Below is a small trained network, with its code and all its weights. Each question gives an input and a target symbol and asks what happens when units are switched off, that is, made to give their printed mean instead of their output.

import numpy as np


def w(rows, s, z=0):
    codes = np.array(rows[::2]) - 128.0
    scale = np.full(codes.shape[1], s)
    scale[-1] = z or s
    return codes * scale


def f(y):
    return np.maximum(y, 0)


def softmax(a):
    e = np.exp(a - a.max(-1, keepdims=True))
    return e / e.sum(-1, keepdims=True)


def log_softmax(a):
    a = a - a.max(-1, keepdims=True)
    return a - np.log(np.exp(a).sum(-1, keepdims=True))


def net(x, mask):
    ids = ['ΔΦβγζηλ'.index(c) for c in x.split()]
    T = len(ids)
    res = E[ids] + P[:T]
    r = res
    for j in range(3):
        rows = slice(2 * j, 2 * j + 2)
        q, k, v = (r @ M[0][rows].T for M in (Q, K, V))
        z = softmax(np.where(np.tri(T) > 0, q @ k.T / 2**0.5, -1e9)) @ v
        o = O[0][rows]
        res = res + np.where(mask[j], z, o[:, -1]) @ o[:, :-1]
    y = f(res @ A[0][:, :-1].T + A[0][:, -1])
    res = res + np.where(mask[3:7], y, B[0][:, -1]) @ B[0][:, :-1]
    return log_softmax(res[-1] @ U[:, :-1].T + U[:, -1])


Q, K, V, O, A, B = {}, {}, {}, {}, {}, {}
E = w([
[111,122,99,149,55,207,4],'Δ',
[147,183,91,169,130,8,49],'Φ',
[69,150,221,169,110,66,113],'β',
[142,94,150,136,216,163,49],'γ',
[104,169,147,19,170,130,133],'ζ',
[74,206,45,180,146,140,92],'η',
[138,205,221,123,166,216,139],'λ',
],0.017)
P = w([
[210,73,183,99,19,116,157],'0',
[209,143,175,90,49,131,119],'1',
[178,165,176,92,64,130,100],'2',
[136,181,175,115,122,144,94],'3',
[86,184,180,128,169,144,95],'4',
[62,181,162,132,204,151,91],'5',
[1,188,171,121,221,160,77],'6',
],0.0066)
Q[0] = w([
[146,12,74,197,83,91,152],'H0',
[139,153,162,187,55,212,248],'H0',
[96,140,179,162,113,50,67],'H1',
[224,73,226,66,184,202,76],'H1',
[99,254,193,160,104,107,98],'H2',
[117,39,62,197,84,101,203],'H2',
],0.0097)
K[0] = w([
[209,68,120,108,140,50,144],'H0',
[226,62,148,173,9,151,129],'H0',
[104,133,173,135,169,153,3],'H1',
[151,137,161,35,207,98,155],'H1',
[80,165,137,76,192,113,141],'H2',
[144,41,80,94,3,119,114],'H2',
],0.013)
V[0] = w([
[76,251,111,91,104,149,184],'H0',
[196,165,13,254,170,174,109],'H0',
[43,109,55,117,78,238,95],'H1',
[62,164,60,111,93,74,182],'H1',
[8,188,232,235,126,233,172],'H2',
[209,176,153,78,138,206,120],'H2',
],0.0068)
O[0] = w([
[109,49,233,128,70,40,116,195],'H0',
[75,125,68,47,95,109,106,128],'H0',
[185,146,173,148,138,255,98,157],'H1',
[184,88,154,189,176,32,56,9],'H1',
[190,141,13,138,88,106,208,212],'H2',
[48,63,67,200,157,88,196,253],'H2',
],0.0083,0.0044)
A[0] = w([
[157,2,100,171,180,115,44,127],'N0',
[178,205,170,119,146,142,141,17],'N1',
[119,122,123,64,161,42,142,175],'N2',
[152,108,167,30,167,155,23,1],'N3',
],0.0078,0.0046)
B[0] = w([
[39,194,166,36,111,91,165,196],'N0',
[94,204,141,209,147,124,148,149],'N1',
[220,1,162,137,107,177,65,254],'N2',
[134,85,28,87,186,42,201,207],'N3',
],0.0092,0.0051)
U = w([
[145,110,144,123,50,92,206,21],'Δ',
[98,166,137,105,84,147,106,244],'Φ',
[197,169,154,159,86,83,68,101],'β',
[103,118,249,121,56,124,176,108],'γ',
[93,77,174,129,176,109,135,254],'ζ',
[167,24,176,121,130,198,129,17],'η',
[114,96,145,70,2,126,75,60],'λ',
],0.0075,0.003)

Each question gives the input, a string of symbols that net reads in full, and the target symbol t.
The units are the heads (2 rows each of Q, K, V and O) and the neurons (one row each of A and B). Each row of codes is followed by its name. A weight is (code - 128) times the scale printed after its matrix; where a second scale follows, it is the last column's (O, A, B and U).
mask holds one flag per unit, heads first, then neurons. A switched-off unit (its flag False) gives its mean, the last column of its rows in O or B, instead of its output. The means were averaged over made-up inputs and are rounded, as every weight is.
A unit's drop is (log p(t) with every unit on - log p(t) with that unit switched off) / (log p(t) with every unit on - log p(t) with every unit switched off).
The circuit of an input: a set's keep is (log p(t) with only the set's units on - log p(t) with every unit switched off) / (log p(t) with every unit on - log p(t) with every unit switched off). Starting from all 7 units, units are removed one at a time, each time the one whose removal leaves the highest keep (on an exact tie, the one counted first), for as long as the keep stays at least 0.8.
units of the circuit, in order: the units of the circuit, biggest drop first
k most important neurons: the k neurons with the biggest drops, biggest first
which heads matter: for each layer, one digit per head in row order, 1 if its drop is at least 0.15 and else 0, layers parted by /
drop when u is switched off: that unit's drop, to one decimal
input η Φ γ Φ, target λ: which heads matter	110
input η η Φ Φ, target λ: units of the circuit, in order	[H0; N2]
input γ γ λ Φ λ β, target Δ: which heads matter	001
input Φ λ Δ, target Δ: units of the circuit, in order	[H2]
input ζ Φ β γ Φ β γ, target Φ: units of the circuit, in order	[H0; N2; H2]
input ζ ζ Δ Φ, target γ: units of the circuit, in order	[H0; H2; N0]
input ζ λ ζ, target η: units of the circuit, in order	[N2; H1; N0]
input η Φ ζ Φ γ η β, target λ: which heads matter	101
input Δ γ γ Φ, target Φ: which heads matter	110
input γ Δ β, target Φ: units of the circuit, in order	[H0; H1; N2]
input Φ β λ Δ Δ Φ γ, target Φ: units of the circuit, in order	[H0; N2; H1]
input Δ β Φ β β, target β: 2 most important neurons	[N0; N1]
input Φ γ Φ Φ λ λ β, target Δ: drop when H2 is switched off	1.1
input Φ Φ Φ η, target λ: drop when H0 is switched off	1.3
input β Δ λ λ, target Δ: drop when N0 is switched off	0.0
input Φ Φ β, target β: most important neuron	[N0]
